Here is a tiny trained network, its code and every weight. The questions are about switching its units off for an input and a target symbol, where a switched-off unit gives its printed mean instead of its output.

import numpy as np


def w(rows, s, z=0):
    codes = np.array(rows[::2]) - 128.0
    scale = np.full(codes.shape[1], s)
    scale[-1] = z or s
    return codes * scale


def norm(h):
    return h / np.sqrt((h * h).mean(-1, keepdims=True) + 1e-5)


def f(y):
    return y / 2 * (1 + np.tanh(0.7978845608 * (y + 0.044715 * y**3)))


def softmax(a):
    e = np.exp(a - a.max(-1, keepdims=True))
    return e / e.sum(-1, keepdims=True)


def log_softmax(a):
    a = a - a.max(-1, keepdims=True)
    return a - np.log(np.exp(a).sum(-1, keepdims=True))


def net(x, mask):
    ids = ['ΓΔΣΦΨαμτ'.index(c) for c in x.split()]
    T = len(ids)
    res = E[ids] + P[:T]
    r = norm(res)
    for j in range(3):
        rows = slice(2 * j, 2 * j + 2)
        q, k, v = (r @ M[0][rows].T for M in (Q, K, V))
        z = softmax(np.where(np.tri(T) > 0, q @ k.T / 2**0.5, -1e9)) @ v
        o = O[0][rows]
        res = res + np.where(mask[j], z, o[:, -1]) @ o[:, :-1]
    y = f(norm(res) @ A[0][:, :-1].T + A[0][:, -1])
    res = res + np.where(mask[3:27], y, B[0][:, -1]) @ B[0][:, :-1]
    return log_softmax(norm(res)[-1] @ U[:, :-1].T + U[:, -1])


Q, K, V, O, A, B = {}, {}, {}, {}, {}, {}
E = w([
[134,214,99,144,110,195,82,187,50,136,156],'Γ',
[214,201,76,105,81,183,123,155,154,97,170],'Δ',
[154,175,170,231,162,143,101,168,100,88,142],'Σ',
[106,193,145,230,130,151,128,126,94,68,133],'Φ',
[137,101,166,68,45,182,107,235,86,90,57],'Ψ',
[171,111,120,251,128,157,140,104,103,100,149],'α',
[166,192,182,140,83,177,42,97,177,159,176],'μ',
[147,94,126,62,140,156,157,34,1,109,121],'τ',
],0.0049)
P = w([
[83,124,61,144,252,170,75,124,189,43,167],'0',
[114,154,85,160,201,170,79,122,165,40,155],'1',
[129,166,117,155,165,173,98,126,140,48,167],'2',
[154,169,132,153,153,170,105,132,131,72,159],'3',
[162,171,137,150,136,161,108,132,124,91,150],'4',
[172,175,143,148,125,151,107,130,118,106,140],'5',
[177,169,136,152,109,146,106,127,115,128,126],'6',
[172,170,134,154,92,134,107,122,112,145,117],'7',
[173,165,125,159,74,126,108,115,112,161,102],'8',
[177,158,120,160,64,116,109,110,112,182,85],'9',
[179,165,117,163,41,110,115,109,112,193,68],'10',
[176,176,119,164,15,97,121,107,110,209,61],'11',
],0.0038)
Q[0] = w([
[131,128,133,129,119,131,117,125,50,89,78],'H1',
[90,103,122,102,160,81,145,148,186,166,167],'H1',
[115,158,137,98,148,129,107,155,125,115,143],'H2',
[48,36,156,56,199,39,189,88,158,181,167],'H2',
[232,235,128,247,40,230,40,113,118,137,110],'H3',
[130,71,187,84,41,164,104,164,70,111,35],'H3',
],0.012)
K[0] = w([
[123,119,130,88,63,127,122,145,107,169,88],'H1',
[141,167,127,165,161,74,167,100,129,139,167],'H1',
[150,103,133,172,152,142,125,110,125,91,158],'H2',
[104,126,119,119,163,167,111,157,149,55,143],'H2',
[121,111,144,18,23,148,94,178,116,176,56],'H3',
[67,27,160,116,195,190,71,191,182,6,124],'H3',
],0.011)
V[0] = w([
[160,74,182,109,120,97,156,74,127,114,108],'H1',
[74,47,135,86,133,148,95,188,166,52,118],'H1',
[148,87,105,136,116,124,153,219,117,61,119],'H2',
[132,197,128,131,100,143,87,214,161,107,56],'H2',
[70,44,129,135,186,181,110,149,44,71,88],'H3',
[168,142,2,43,129,160,155,154,119,90,143],'H3',
],0.0056)
O[0] = w([
[144,126,145,102,106,19,121,138,126,57,123,35],'H1',
[130,195,129,151,173,132,82,51,193,149,95,234],'H1',
[156,162,59,121,18,11,80,139,144,126,127,121],'H2',
[78,150,85,91,169,74,156,202,182,145,174,166],'H2',
[113,31,131,67,98,99,142,173,3,161,120,197],'H3',
[95,93,84,125,57,95,235,185,161,107,92,253],'H3',
],0.0046,0.0056)
A[0] = w([
[143,42,228,92,151,74,234,107,82,39,208,83],'N1',
[131,103,142,130,117,142,178,140,252,59,122,65],'N2',
[135,106,210,169,117,40,156,115,90,92,136,111],'N3',
[112,143,93,131,148,79,112,168,160,127,175,95],'N4',
[129,112,196,145,189,143,130,42,195,152,149,86],'N5',
[170,101,182,95,155,199,114,45,80,109,115,77],'N6',
[78,86,119,139,132,43,150,172,239,32,143,116],'N7',
[146,138,127,152,130,142,134,108,151,146,128,122],'N8',
[219,37,71,100,140,131,77,93,123,82,255,46],'N9',
[80,166,89,124,167,136,110,98,121,71,197,87],'N10',
[147,157,170,130,182,110,76,15,243,75,220,46],'N11',
[134,125,120,155,186,141,98,111,170,40,225,101],'N12',
[154,149,120,129,101,67,75,59,152,121,126,109],'N13',
[166,89,193,84,202,67,13,147,115,99,156,81],'N14',
[159,176,115,161,166,154,131,68,198,138,114,126],'N15',
[135,98,117,96,135,180,199,178,103,137,129,87],'N16',
[144,93,178,85,162,155,198,132,130,133,179,128],'N17',
[144,114,110,154,118,174,184,121,116,165,147,98],'N18',
[105,117,125,91,119,146,124,114,106,147,90,137],'N19',
[152,131,78,117,81,73,109,130,86,137,138,127],'N20',
[161,170,120,101,122,191,79,169,198,107,97,114],'N21',
[119,62,140,44,165,61,157,69,131,164,155,81],'N22',
[145,90,110,151,117,111,211,111,236,41,190,1],'N23',
[75,166,146,76,165,45,153,136,165,166,161,99],'N24',
],0.0076,0.0072)
B[0] = w([
[115,59,85,254,88,79,197,169,74,215,89,144],'N1',
[113,148,47,104,96,79,82,87,129,54,75,190],'N2',
[83,93,77,183,115,72,135,109,75,163,103,127],'N3',
[132,141,135,81,130,129,107,102,124,84,113,133],'N4',
[132,96,135,185,108,162,190,112,201,168,134,146],'N5',
[114,117,168,70,109,66,143,57,146,114,120,172],'N6',
[114,195,43,83,124,173,93,153,112,56,98,179],'N7',
[115,134,115,98,134,124,142,148,124,120,119,174],'N8',
[212,106,22,138,166,191,128,160,108,147,126,129],'N9',
[143,133,145,97,117,88,138,109,78,108,103,140],'N10',
[97,151,143,193,131,211,214,125,201,196,156,160],'N11',
[147,106,143,123,101,114,173,93,194,157,141,182],'N12',
[138,122,148,123,96,129,130,142,81,164,57,116],'N13',
[97,122,129,202,134,15,25,179,180,116,169,117],'N14',
[134,138,114,74,83,128,111,167,168,145,90,253],'N15',
[160,148,190,101,124,131,77,173,118,137,166,173],'N16',
[140,114,70,171,98,99,123,136,70,120,90,130],'N17',
[90,164,121,129,188,134,95,141,99,80,159,218],'N18',
[129,139,122,152,135,98,143,115,145,114,149,171],'N19',
[133,66,144,158,116,91,149,118,113,138,116,179],'N20',
[69,145,74,160,176,124,123,98,101,95,126,227],'N21',
[58,145,129,143,202,148,159,102,42,165,133,120],'N22',
[118,162,31,75,126,88,118,114,139,64,85,181],'N23',
[183,158,116,118,71,171,127,149,205,142,140,118],'N24',
],0.0086,0.0043)
U = w([
[65,62,106,244,112,76,167,110,53,139,85,185],'Γ',
[110,150,215,53,151,96,153,12,76,113,154,158],'Δ',
[159,113,139,177,158,28,26,101,205,135,206,16],'Σ',
[112,131,149,183,136,180,210,108,250,157,148,125],'Φ',
[67,189,170,136,227,199,98,194,62,139,190,114],'Ψ',
[106,184,23,66,107,110,119,145,143,75,66,163],'α',
[199,98,201,59,56,121,80,202,152,158,93,131],'μ',
[254,60,65,108,194,197,108,86,95,143,152,3],'τ',
],0.0051,0.0016)

Each question gives the input, a string of symbols that net reads in full, and the target symbol t.
The units are the heads (2 rows each of Q, K, V and O) and the neurons (one row each of A and B). Each row of codes is followed by its name. A weight is (code - 128) times the scale printed after its matrix; where a second scale follows, it is the last column's (O, A, B and U).
mask holds one flag per unit, heads first, then neurons. A switched-off unit (its flag False) gives its mean, the last column of its rows in O or B, instead of its output. The means were averaged over made-up inputs and are rounded, as every weight is.
A unit's drop is (log p(t) with every unit on - log p(t) with that unit switched off) / (log p(t) with every unit on - log p(t) with every unit switched off).
The circuit of an input: a set's keep is (log p(t) with only the set's units on - log p(t) with every unit switched off) / (log p(t) with every unit on - log p(t) with every unit switched off). Starting from the 12 units with the biggest drops (on a tie, the unit counted first), units are removed one at a time, each time the one whose removal leaves the highest keep (on an exact tie, the one counted first), for as long as the keep stays at least 0.8.
circuit, biggest first: the units of the circuit, biggest drop first
unit that matters most: the unit with the biggest drop
top k neurons: the k neurons with the biggest drops, biggest first
heads that matter: for each layer, one digit per head in row order, 1 if its drop is at least 0.15 and else 0, layers parted by /
input α τ μ α μ Δ Δ Ψ τ, target Δ: circuit, biggest first	[N6 H3]
input Δ α μ α α, target Φ: circuit, biggest first	[H3 N11]
input μ Δ Ψ, target Ψ: heads that matter	101
input Φ Φ μ τ Ψ Φ, target Δ: circuit, biggest first	[H2 H3 N6]
input μ Φ Δ Γ α α Σ, target Ψ: unit that matters most	H1
input α Δ Ψ α α Σ μ α μ Φ, target Ψ: heads that matter	011
input Ψ μ Δ Ψ, target μ: circuit, biggest first	[H3 N16]
input α α Γ τ α Φ Ψ Σ Σ Φ, target Φ: heads that matter	111
input α τ Ψ τ α τ Ψ Φ Σ Σ α, target μ: circuit, biggest first	[H1 N21 N15 N23]
input Σ Ψ μ Σ Σ μ Φ μ, target Ψ: heads that matter	011
input τ Σ Δ Γ Δ α Σ α α Ψ τ μ, target Δ: circuit, biggest first	[H2 N6 H3]
input Δ Ψ Δ Σ Σ, target μ: top 3 neurons	[N21 N24 N18]
input Σ Γ Γ Ψ α Γ α Δ α, target Γ: heads that matter	111
input Δ μ α Δ Σ Ψ Γ τ α μ, target Δ: circuit, biggest first	[N6 H3 H2]
input μ Ψ μ μ Ψ α, target μ: heads that matter	101
input τ Φ α Φ Ψ Φ τ Γ, target Δ: unit that matters most	H2
input Φ α Ψ μ Δ Φ Σ α Σ, target Γ: circuit, biggest first	[H3 N15]
input α α μ α α Ψ α Σ Σ, target Γ: circuit, biggest first	[H3 N15 N7]
input Γ Ψ Γ Δ Δ Σ Δ α α Γ Ψ, target μ: heads that matter	000
input Γ Γ α α α Ψ, target Γ: heads that matter	110
input α Δ Ψ Δ α Δ Φ, target Γ: heads that matter	111
input α Δ Ψ Σ Δ μ Φ, target Ψ: heads that matter	011
input μ μ α Δ Φ Σ Δ α Ψ μ α Δ, target Ψ: heads that matter	010
input Δ Φ Δ Σ Σ Δ α μ Γ, target Ψ: heads that matter	100
